Here is a tiny trained network, its code and every weight. The questions are about switching its units off for an input and a class, where a switched-off unit gives its printed mean instead of its output.

import numpy as np


def w(rows, s, z=0):
    codes = np.array(rows[::2]) - 128.0
    scale = np.full(codes.shape[1], s)
    scale[-1] = z or s
    return codes * scale


def f(y):
    return y / 2 * (1 + np.tanh(0.7978845608 * (y + 0.044715 * y**3)))


def log_softmax(a):
    a = a - a.max(-1, keepdims=True)
    return a - np.log(np.exp(a).sum(-1, keepdims=True))


def net(x, mask):
    res = np.array(x, float).reshape(1, 6) / 4 @ E
    y = f(res @ A[0][:, :-1].T + A[0][:, -1])
    res = res + np.where(mask, y, B[0][:, -1]) @ B[0][:, :-1]
    return log_softmax(res[-1] @ U[:, :-1].T + U[:, -1])


A, B = {}, {}
E = w([
[128,129,126],'x0',
[21,151,82],'x1',
[161,254,97],'x2',
[128,129,128],'x3',
[79,170,196],'x4',
[128,130,128],'x5',
],0.0069)
A[0] = w([
[149,190,92,58],'N1',
[97,55,139,28],'N2',
[102,166,230,30],'N3',
[62,139,80,109],'N4',
[76,130,74,61],'N5',
[131,141,166,60],'N6',
[141,199,55,108],'N7',
[58,135,80,68],'N8',
[152,91,30,100],'N9',
[122,154,122,78],'N10',
[94,121,144,254],'N11',
[139,108,79,162],'N12',
[143,175,87,80],'N13',
[163,95,12,80],'N14',
[122,141,117,245],'N15',
[207,134,188,101],'N16',
[149,169,63,80],'N17',
[78,115,134,78],'N18',
[77,19,82,111],'N19',
[59,138,68,93],'N20',
[116,73,103,76],'N21',
[151,190,95,53],'N22',
[53,142,90,105],'N23',
[154,120,108,39],'N24',
[75,154,236,79],'N25',
[144,116,81,58],'N26',
[90,127,73,212],'N27',
[170,133,150,27],'N28',
[93,85,139,142],'N29',
],0.011,0.0052)
B[0] = w([
[58,76,185,142],'N1',
[30,56,185,151],'N2',
[58,87,33,140],'N3',
[168,85,108,181],'N4',
[131,74,97,144],'N5',
[102,101,97,106],'N6',
[76,111,230,185],'N7',
[151,67,93,164],'N8',
[113,168,54,173],'N9',
[96,101,132,112],'N10',
[192,192,156,254],'N11',
[150,168,109,171],'N12',
[86,102,171,137],'N13',
[93,169,6,176],'N14',
[196,179,174,229],'N15',
[200,36,94,186],'N16',
[88,114,162,144],'N17',
[120,116,130,136],'N18',
[85,123,208,251],'N19',
[173,77,92,181],'N20',
[73,98,141,144],'N21',
[51,67,180,140],'N22',
[172,96,96,186],'N23',
[90,90,84,102],'N24',
[64,166,12,174],'N25',
[87,114,86,112],'N26',
[193,152,133,228],'N27',
[89,44,96,109],'N28',
[109,130,190,181],'N29',
],0.021,0.0044)
U = w([
[143,117,147,255],'0',
[180,2,110,72],'1',
[63,84,185,45],'2',
[53,153,41,118],'3',
[153,131,151,135],'4',
[148,133,150,118],'5',
],0.0096,0.0073)

Each question gives the input, the list of numbers given to net, and the class t.
The units are the neurons (one row each of A and B). Each row of codes is followed by its name. A weight is (code - 128) times the scale printed after its matrix; where a second scale follows, it is the last column's (A, B and U).
mask holds one flag per neuron, in row order. A switched-off neuron (its flag False) gives its mean, the last column of its row in B, instead of its output. The means were averaged over made-up inputs and are rounded, as every weight is.
A unit's drop is (log p(t) with every unit on - log p(t) with that unit switched off) / (log p(t) with every unit on - log p(t) with every unit switched off).
The circuit of an input: a set's keep is (log p(t) with only the set's units on - log p(t) with every unit switched off) / (log p(t) with every unit on - log p(t) with every unit switched off). Starting from the 12 units with the biggest drops (on a tie, the unit counted first), units are removed one at a time, each time the one whose removal leaves the highest keep (on an exact tie, the one counted first), for as long as the keep stays at least 0.8.
units of the circuit, in order: the units of the circuit, biggest drop first
k most important neurons: the k neurons with the biggest drops, biggest first
drop of u: that unit's drop, to one decimal
input [4,4,-4,5,-7,-1], class 3: units of the circuit, in order => N14
input [-1,-5,-6,-4,2,0], class 2: 2 most important neurons => N2, N27
input [1,6,-1,-3,1,-2], class 1: units of the circuit, in order => N20, N8
input [0,4,8,-3,-4,-7], class 2: units of the circuit, in order => N7, N22
input [8,-7,0,-4,-8,2], class 3: units of the circuit, in order => N14, N9
input [6,-7,1,-7,8,4], class 3: units of the circuit, in order => N25, N3
input [7,-4,2,-2,7,-7], class 3: units of the circuit, in order => N25, N3
input [4,6,4,-4,-3,-5], class 1: units of the circuit, in order => N20, N4
input [-5,-3,1,6,-7,-5], class 3: units of the circuit, in order => N14, N9
input [-2,-7,-1,5,8,3], class 3: units of the circuit, in order => N25, N3
input [8,5,-5,-6,-8,-7], class 3: 2 most important neurons => N14, N9
input [-7,0,-8,-7,7,1], class 2: 3 most important neurons => N2, N19, N29
input [-2,0,-6,5,-8,4], class 3: units of the circuit, in order => N14, N9
input [-6,2,0,4,8,-4], class 3: units of the circuit, in order => N25
input [3,-1,-8,6,5,2], class 2: units of the circuit, in order => N2, N19
input [-2,5,-7,-3,1,7], class 2: 3 most important neurons => N19, N2, N29
input [-7,-6,8,7,8,-4], class 2: drop of N19 => -0.1
input [-2,8,-6,-1,-1,1], class 1: drop of N20 => 0.3
input [5,7,-3,-3,-3,2], class 1: drop of N21 => 0.0
input [-4,1,0,-3,-8,-1], class 3: units of the circuit, in order => N14
